Below are the code and all the weights of a small trained network. Each question names an input and a class and asks about switching units off, where a switched-off unit gives its printed mean instead of its output.

import numpy as np


def w(rows, s, z=0):
    codes = np.array(rows[::2]) - 128.0
    scale = np.full(codes.shape[1], s)
    scale[-1] = z or s
    return codes * scale


def norm(h):
    return h / np.sqrt((h * h).mean(-1, keepdims=True) + 1e-5)


def f(y):
    return y / 2 * (1 + np.tanh(0.7978845608 * (y + 0.044715 * y**3)))


def log_softmax(a):
    a = a - a.max(-1, keepdims=True)
    return a - np.log(np.exp(a).sum(-1, keepdims=True))


def net(x, mask):
    res = np.array(x, float).reshape(1, 3) / 4 @ E
    u = 0
    for l in range(2):
        y = f(norm(res) @ A[l][:, :-1].T + A[l][:, -1])
        res = res + np.where(mask[u : u + 14], y, B[l][:, -1]) @ B[l][:, :-1]
        u += 14
    return log_softmax(norm(res)[-1] @ U[:, :-1].T + U[:, -1])


A, B = {}, {}
E = w([
[7,86,72,210,60,119],'x0',
[230,158,148,234,133,105],'x1',
[100,171,168,134,59,255],'x2',
],0.0067)
A[0] = w([
[152,163,132,145,122,138,58],'L0N1',
[178,107,108,149,166,83,1],'L0N2',
[66,91,118,96,123,105,168],'L0N3',
[89,59,124,167,109,60,71],'L0N4',
[122,112,27,140,135,77,54],'L0N5',
[129,133,182,106,132,183,87],'L0N6',
[49,60,64,73,126,149,87],'L0N7',
[92,110,144,90,107,165,21],'L0N8',
[98,122,131,63,145,60,64],'L0N9',
[124,127,123,174,61,106,43],'L0N10',
[103,114,122,8,190,163,108],'L0N11',
[179,192,112,122,150,128,84],'L0N12',
[167,93,136,74,176,81,88],'L0N13',
[171,122,166,126,152,161,51],'L0N14',
],0.011,0.0047)
B[0] = w([
[110,90,131,109,118,122,126],'L0N1',
[130,175,116,145,124,93,160],'L0N2',
[140,83,153,100,161,154,225],'L0N3',
[188,139,90,102,122,107,204],'L0N4',
[171,123,137,99,113,96,185],'L0N5',
[168,131,140,114,84,100,151],'L0N6',
[134,122,200,115,164,124,253],'L0N7',
[125,148,124,113,101,130,144],'L0N8',
[129,99,87,123,188,128,184],'L0N9',
[123,137,89,108,115,150,152],'L0N10',
[153,178,32,160,82,133,232],'L0N11',
[95,103,163,108,145,128,160],'L0N12',
[2,151,92,159,180,194,205],'L0N13',
[117,96,150,100,115,91,142],'L0N14',
],0.011,0.0068)
A[1] = w([
[99,88,161,113,176,66,150],'L1N1',
[152,163,93,144,52,138,111],'L1N2',
[90,156,170,64,104,158,149],'L1N3',
[93,149,164,216,163,125,73],'L1N4',
[134,130,115,117,237,101,140],'L1N5',
[131,107,136,57,139,128,125],'L1N6',
[146,166,189,104,156,89,109],'L1N7',
[107,197,131,175,141,132,74],'L1N8',
[100,205,169,149,171,77,2],'L1N9',
[107,136,137,157,37,163,51],'L1N10',
[107,109,252,116,90,170,102],'L1N11',
[222,153,181,156,145,104,131],'L1N12',
[148,85,89,155,135,84,105],'L1N13',
[123,131,60,182,99,202,8],'L1N14',
],0.012,0.0057)
B[1] = w([
[156,153,230,46,60,83,203],'L1N1',
[188,169,204,59,123,83,180],'L1N2',
[161,190,76,117,118,74,184],'L1N3',
[196,80,184,1,79,78,150],'L1N4',
[111,97,191,194,68,167,254],'L1N5',
[110,63,161,212,112,95,177],'L1N6',
[87,65,121,124,135,88,157],'L1N7',
[121,29,177,102,103,94,148],'L1N8',
[155,18,192,76,115,105,142],'L1N9',
[135,16,155,81,146,71,170],'L1N10',
[51,156,40,235,210,182,206],'L1N11',
[60,125,58,130,161,188,184],'L1N12',
[154,205,135,86,94,226,157],'L1N13',
[89,47,217,151,158,88,168],'L1N14',
],0.0078)
U = w([
[44,137,6,185,181,190,254],'0',
[153,4,217,104,100,85,28],'1',
[243,217,45,80,31,93,45],'2',
],0.016,0.00062)

Each question gives the input, the list of numbers given to net, and the class t.
The units are the neurons (one row each of A and B). Each row of codes is followed by its name. A weight is (code - 128) times the scale printed after its matrix; where a second scale follows, it is the last column's (A, B and U).
mask holds one flag per neuron, layer by layer. A switched-off neuron (its flag False) gives its mean, the last column of its row in B, instead of its output. The means were averaged over made-up inputs and are rounded, as every weight is.
A unit's drop is (log p(t) with every unit on - log p(t) with that unit switched off) / (log p(t) with every unit on - log p(t) with every unit switched off).
The circuit of an input: a set's keep is (log p(t) with only the set's units on - log p(t) with every unit switched off) / (log p(t) with every unit on - log p(t) with every unit switched off). Starting from the 12 units with the biggest drops (on a tie, the unit counted first), units are removed one at a time, each time the one whose removal leaves the highest keep (on an exact tie, the one counted first), for as long as the keep stays at least 0.8.
units of the circuit, in order: the units of the circuit, biggest drop first
most important unit: the unit with the biggest drop
k most important neurons: the k neurons with the biggest drops, biggest first
top k neurons in layer l: the k neurons of layer l with the biggest drops, biggest first
drop of u: that unit's drop, to one decimal
input [8,-6,0], class 1: 3 most important neurons => (L1N1; L0N13; L0N4)
input [2,6,-6], class 2: most important unit => L1N11
input [-6,0,8], class 2: top 3 neurons in layer 0 => (L0N7; L0N6; L0N3)
input [-2,1,8], class 0: top 3 neurons in layer 0 => (L0N11; L0N4; L0N10)
input [-7,0,-4], class 0: top 2 neurons in layer 0 => (L0N7; L0N11)
input [-4,0,0], class 0: 4 most important neurons => (L0N13; L0N7; L1N1; L0N11)
input [5,-4,0], class 1: 2 most important neurons => (L1N1; L0N13)
input [7,1,-5], class 2: 2 most important neurons => (L0N4; L1N13)
input [-4,0,-2], class 0: top 2 neurons in layer 0 => (L0N7; L0N13)
input [-3,3,8], class 0: 2 most important neurons => (L0N11; L1N11)
input [7,4,1], class 1: 2 most important neurons => (L1N14; L0N11)
input [-1,-3,2], class 2: drop of L0N11 => 1.2
input [-8,-6,3], class 2: drop of L1N14 => 0.0
input [-1,0,1], class 2: drop of L0N7 => 0.3
input [-3,-8,4], class 2: units of the circuit, in order => (L0N11)
